Q:
[[ -2   0  -9   1  22   1 -14]
 [ -1  40 -10   8  43  10 -13]]
A: -2, -13

Q:
[[-32  13  12 -23 -16]
 [  4  -2 -36 -26  16]]
A: -32, 16

Q:
[[-41 -40 -23  29 -39 -34  40]
 [ 43  40 -43  42 -34 -24  29]
 [ 38 -42  39 -13  18  44 -46]]
A: -41, -46

Q: [-47  -8 -17   5]
A: -47, 5

Q: [-49 -45 -46  45]
A: -49, 45

Q: [-11   2 -37   4  -1  45 -39]
A: -11, -39

Q: [-15  22  45  21]
A: -15, 21

Q:
[[ 46  30  -8 -20]
 [ 36 -18  23   5]
 [ 50 -18   2 -34]]
A: 46, -34
---
(-37, 42, -16, -1, 7, -26) ⇒ -37
(31, -25, 3, -41, -40) ⇒ 31
(15, 48, 35, -6, -25, -8) ⇒ 15
(20, 18, -16, -43, 0) ⇒ 20
(-26, -43, 10, 10, 51, 5, -41) ⇒ -26
(15, -39, -39, -43, -25, 23, -1) ⇒ 15
(-44, -9, -1, -3, 48, 5) ⇒ -44
(13, -12, -3, 9, -17, 39, 24) ⇒ 13
---
[[ -2.953 -17.477   3.047  -3.135  -5.623 -11.224  14.292]
 [ -7.972 -12.609  -6.153   5.268 -12.750  14.246  -1.992]] -> -12.609

[-0.06  0.10 -0.16  0.11 -0.15] -> -0.06

[ 13.8  -6.9  16.8  -1.7   4.1 -15.6  -5.3] -> -5.3

[  41.464 -176.260  -16.610  185.014  -19.699   63.620] -> -16.610

[[ 11.57  11.86  -3.09 -12.05]
 [-16.49  -0.64   5.89  -1.39]
 [-10.67  -9.06   1.02   3.91]] -> -10.67

[-10.19   0.67  16.47  11.20   1.38  17.86] -> 1.38

[121.7 -91.9 -15.7  76.5] -> 76.5
---
[[-4, -25, -4, 0, -2, 1],
 [-1, -12, -9, 34, -8, 7],
 [-3, 0, 3, -26, 9, -8],
 [-2, 21, -37, -39, -3, -8],
 [1, 14, 13, 11, -13, 9],
 [-2, 25, -6, 29, 11, 35],
 [4, 0, -5, -1, -1, 17],
 [13, -17, -21, -2, 11, 44],
 [5, 25, 17, -17, -2, -22],
 [-3, -12, 29, 12, -3, -5]]: 29

[[22, 29, 24, 27, 4, 17, 38, 31, 22, 18],
 [47, -25, 45, 38, 26, -17, -46, -22, 36, -16],
 [-4, 45, -3, 3, -13, 34, 52, 44, -1, 24],
 [-46, 50, -46, -42, -26, 50, 17, 46, -31, -6],
 [37, -20, 36, 28, 23, -12, -46, -18, 30, -20],
 [25, -13, 26, 18, 22, -6, -47, -12, 27, -26]]: 26

[[-19, -20, 24, 30, 25, 33, 20],
 [-19, -24, 41, 44, 41, 32, 38],
 [-16, -20, 31, 35, 32, 25, 29],
 [-17, -20, 34, 38, 35, 35, 30],
 [23, 27, -7, -10, -7, -2, -7],
 [12, 14, -7, -15, -9, -14, -7],
 [-8, -6, 8, 8, 9, 21, 4],
 [-5, -3, -21, -16, -21, -2, -18],
 [-18, -23, 21, 24, 21, 11, 20]]: 21

[[4, 0, -4, -6, 29, 0, 8, -1, 3],
 [-4, -1, -2, -4, -50, 1, -3, 1, -1],
 [-1, 1, 2, -1, 25, 0, 8, -5, 2],
 [4, 0, -5, -4, 29, 0, 7, -1, 2],
 [-1, -1, -1, 4, -21, -2, -5, -5, -1],
 [-3, 2, -3, 1, -25, 1, -7, 3, -1],
 [7, 1, 3, -3, 7, 0, 4, 4, -2],
 [0, -1, 2, 3, 0, -1, -7, -5, 0],
 [6, 1, 4, -6, 4, 0, 2, 5, -2],
 [-4, -1, -2, -3, -50, -1, -1, 0, -1],
 [-4, -1, -2, -3, -50, -1, -1, 0, -1]]: -2

[[7, -5, 29, -31, -20, 29, 14, -4, 11, 49, 5, -2, -9, -19],
 [-23, 1, 50, -16, 29, 11, -16, 17, -5, -19, -5, -10, 36, -18],
 [-6, 26, -19, 24, 11, -2, 5, -6, -6, -30, -17, -10, -1, 16],
 [0, -15, -2, 18, 31, 19, -25, 50, -4, 12, 5, 27, 11, 2],
 [-1, -18, 8, 2, 7, -39, -18, -3, 2, -40, 4, 4, 10, -3],
 [-4, -14, -28, 26, 26, -14, -24, 30, 4, -18, 8, 19, 13, 14],
 [26, 8, -1, 3, -31, -15, 21, -35, -1, -7, -15, -2, -40, -1],
 [-11, -8, 9, -3, 6, -43, -12, -16, 1, -51, 2, -10, 18, -2],
 [-6, 2, 47, -38, -14, 20, 12, -14, -10, 24, 0, -17, 7, -24]]: 47

[[-26, -6, -3, 1, 22, 8, 7, 24],
 [-2, 24, 8, -8, 7, -1, 1, -11],
 [29, 7, 8, 2, -2, -3, 1, 4],
 [30, -5, 1, 1, -11, -2, -2, 16],
 [-49, -9, 5, 13, -1, 1, -7, -11],
 [22, 10, -3, -17, -15, -4, -8, -15],
 [17, 16, -8, -5, 34, 9, -5, 1],
 [-1, 7, 0, 17, -11, 1, 7, -44]]: 0
---
[ -15.30 -124.00   98.65    8.11] yields -15.30, 8.11

[-0.11 -0.06 -0.05  0.13  0.04  0.05  0.11] yields -0.11, 0.11

[ 1.47 -1.67 -1.33  0.77  1.32 -1.05] yields 1.47, -1.05

[-120.9  -34.7  126.5   -9.1 -167.1] yields -120.9, -167.1

[[ -62.4  -51.5  -53.2 -154.9 -237.7  131.3 -185.2]
 [  51.8   48.5   -6.7 -198.3 -126.5  -34.9  -85.3]
 [  -5.5  173.1  -33.3 -137.9  106.8 -207.2 -112.7]] yields -62.4, -112.7

[ 0.163 -0.123 -0.118 -0.150  0.036 -0.082] yields 0.163, -0.082

[ 120.32 -114.91  -73.50  -31.04 -153.97   -1.18] yields 120.32, -1.18

[[-115.083 -173.318   28.236 -150.631]
 [-115.083 -173.318  113.899 -150.631]] yields -115.083, -150.631

[[ -66.3   75.1  176.0  -68.6  102.7  -11.2 -125.7]
 [  29.5  122.6  -69.3  152.5   19.5 -119.6   51.6]
 [ 139.3  180.9   95.7   52.3   13.4  -50.2 -107.5]] yields -66.3, -107.5

[[-137.6 -104.5  -29.7  -86.6  130.7]
 [ -98.5 -134.0  -78.2  -94.4  177.6]] yields -137.6, 177.6
---
[[ 529  402  242 -103]
 [-434  541 -572 -553]
 [ 584  399  -76 -127]] --> -553

[[2 2 9 4 2 9 0]
 [0 1 3 5 6 6 5]] --> 5

[[-29   3 -46 -27   4  -6]
 [  1  -6 -24   3 -12 -46]
 [-17   9 -44  29 -31 -37]] --> -46

[[  88  354  336   65 -141]
 [ 697 -423  272  325  723]
 [ 242 -773  158  317  103]] --> 723

[[5115 2620 5010 5996 6102 8341 7736]
 [9159 7305 2266 6935 3226 9171 9979]
 [2257 3531 4090 1217 5979 8068 5814]] --> 9979

[[490 497 474 788 466 226]
 [605 399 189 535 215 422]
 [329 397 611 524 609 518]] --> 422

[[ 20  22  31   4  42  14  74]
 [759   3 800  12 790  55 819]] --> 819
---
[-12.151, -6.779, -8.366, 3.616, -2.829, 13.771, -10.918] ans = 3.616

[-98.5, -195.7, 140.3, -136.6, -145.6, 80.1, -78.3] ans = 80.1

[-0.14, 0.07, 0.16, 0.10] ans = 0.10

[[-4.3, -13.6, 21.9, 11.1],
 [-14.7, -16.4, -21.0, -21.2],
 [14.7, 15.5, -4.3, -13.3]] ans = 15.5

[[-167.79, -168.05, -173.99, 196.74, -158.10],
 [-143.02, -157.47, -177.88, 196.10, -155.29]] ans = 196.10

[0.100, -0.162, 0.089, 0.095] ans = 0.095

[150.95, 1.29, 171.23, -154.93, -83.13] ans = 150.95

[[-4.65, -3.15, -11.78, 7.00],
 [-9.86, -8.68, -18.32, 13.66]] ans = 7.00

[0.01, 0.02, 0.06, -0.10, 0.03, 0.16] ans = 0.06

[0.004, -0.102, 0.096, -0.014, 0.163, -0.076] ans = 0.096
---
[-48 -32   4  28 -14] Out: 28

[[ 21 -16  25 -28 -13  13]
 [-31 -12 -24  16 -27 -12]
 [-19 -16  22  24  15 -15]] Out: 15

[2265 9015 4738 4406] Out: 4738

[778 238 829 296] Out: 829

[[0 6 6 4 5]
 [1 8 2 4 1]] Out: 4

[[6 5 4 2]
 [3 4 5 6]
 [2 5 3 7]] Out: 3
---
[[-26   8  -1   1  -9  21  45]
 [ 13  45  -8  27 -14 -10  -5]
 [  1   6  20  26  33  21 -26]] gives 33

[[ -7  36   9 -48   9 -12]
 [ -5  25  11 -23   8   4]
 [  0  10  -3  -8 -17 -16]] gives -8

[[ 29  10  11  51]
 [ -4 -27 -11 -51]
 [-44   5 -11 -16]] gives 5

[[ 31 -33 -49  48  51  37 -34]
 [ 19 -10 -33 -38 -26 -28  22]
 [ 11 -17 -18 -34 -35 -19  18]] gives -35

[[-21 -21  14  10  -8  10   9]
 [-18  23   0 -42  12 -11 -27]
 [-10  11   8 -15   7 -13  -3]] gives 7

[[ 24   2 -19  -7  15]
 [ 14   6 -23  -9   2]
 [ 47   4  -9  14  23]] gives -9
